Below is a small trained network, with its code and all its weights. Each question gives an input and a class and asks what happens when units are switched off, that is, made to give their printed mean instead of their output.

import numpy as np


def w(rows, s, z=0):
    codes = np.array(rows[::2]) - 128.0
    scale = np.full(codes.shape[1], s)
    scale[-1] = z or s
    return codes * scale


def f(y):
    return np.maximum(y, 0)


def log_softmax(a):
    a = a - a.max(-1, keepdims=True)
    return a - np.log(np.exp(a).sum(-1, keepdims=True))


def net(x, mask):
    res = np.array(x, float).reshape(1, 6) / 4 @ E
    y = f(res @ A[0][:, :-1].T + A[0][:, -1])
    res = res + np.where(mask, y, B[0][:, -1]) @ B[0][:, :-1]
    return log_softmax(res[-1] @ U[:, :-1].T + U[:, -1])


A, B = {}, {}
E = w([
[107,87,24,93,48,112,132,18,110],'x0',
[142,157,140,119,134,122,133,111,109],'x1',
[129,126,130,130,130,129,119,128,121],'x2',
[143,172,96,192,55,81,240,251,61],'x3',
[126,94,209,29,51,1,125,134,208],'x4',
[119,115,129,142,120,134,129,130,133],'x5',
],0.0098)
A[0] = w([
[153,173,151,167,132,135,138,147,84,139],'n0',
[132,131,3,118,78,123,161,71,111,155],'n1',
[127,124,210,52,66,28,142,170,166,15],'n2',
[109,102,145,22,54,63,138,51,174,104],'n3',
[127,112,168,114,190,180,114,62,161,140],'n4',
[113,173,145,198,114,131,172,255,85,145],'n5',
[139,112,226,143,184,147,112,182,153,215],'n6',
[143,139,99,155,45,79,176,178,79,95],'n7',
[135,132,173,102,102,76,152,167,159,253],'n8',
],0.014,0.0082)
B[0] = w([
[120,156,127,119,113,106,126,207,149,183],'n0',
[41,164,143,104,112,125,116,56,136,220],'n1',
[10,217,83,167,153,165,147,78,112,221],'n2',
[244,50,183,128,125,100,124,208,124,244],'n3',
[34,163,117,111,107,124,150,89,122,223],'n4',
[204,99,153,141,129,92,154,198,136,253],'n5',
[61,161,60,156,116,163,137,70,130,243],'n6',
[75,176,80,144,171,199,109,81,145,204],'n7',
[126,71,155,52,111,117,91,52,109,216],'n8',
],0.011,0.019)
U = w([
[93,213,78,129,117,155,161,141,122,253],'0',
[98,171,131,51,109,133,118,95,127,50],'1',
[255,85,199,105,99,45,144,246,140,89],'2',
],0.0082,0.002)

Each question gives the input, the list of numbers given to net, and the class t.
The units are the neurons (one row each of A and B). Each row of codes is followed by its name. A weight is (code - 128) times the scale printed after its matrix; where a second scale follows, it is the last column's (A, B and U).
mask holds one flag per neuron, in row order. A switched-off neuron (its flag False) gives its mean, the last column of its row in B, instead of its output. The means were averaged over made-up inputs and are rounded, as every weight is.
A unit's drop is (log p(t) with every unit on - log p(t) with that unit switched off) / (log p(t) with every unit on - log p(t) with every unit switched off).
unit that matters most: the unit with the biggest drop
k most important neurons: the k neurons with the biggest drops, biggest first
drop of u: that unit's drop, to one decimal
input [-3,-1,1,5,-4,6], class 2: unit that matters most => n5
input [4,-8,-6,0,-8,4], class 1: 2 most important neurons => [n1 n2]
input [2,-8,6,-4,-8,-4], class 1: 3 most important neurons => [n2 n6 n7]
input [3,-3,-8,-1,-6,6], class 1: 2 most important neurons => [n2 n6]
input [5,5,3,5,1,-2], class 1: 2 most important neurons => [n1 n6]
input [-1,0,3,6,0,-2], class 2: 4 most important neurons => [n5 n2 n6 n4]
input [1,4,0,-8,8,-6], class 2: 3 most important neurons => [n3 n1 n7]
input [-2,2,-1,7,-2,-8], class 2: 2 most important neurons => [n5 n2]
input [5,5,-3,-2,-7,-5], class 1: 3 most important neurons => [n1 n2 n6]
input [6,-1,-6,0,-7,-8], class 1: 2 most important neurons => [n1 n2]
input [-4,-1,7,-8,-2,-5], class 0: 2 most important neurons => [n8 n6]
input [-6,4,-1,-8,0,3], class 0: 2 most important neurons => [n6 n8]
input [7,7,-6,-3,7,3], class 2: drop of n3 => 2.5
input [-8,8,-5,7,-1,5], class 2: drop of n5 => 3.1
input [-6,0,-8,7,-3,-8], class 2: drop of n0 => 0.0
input [6,0,2,-4,4,4], class 2: unit that matters most => n3
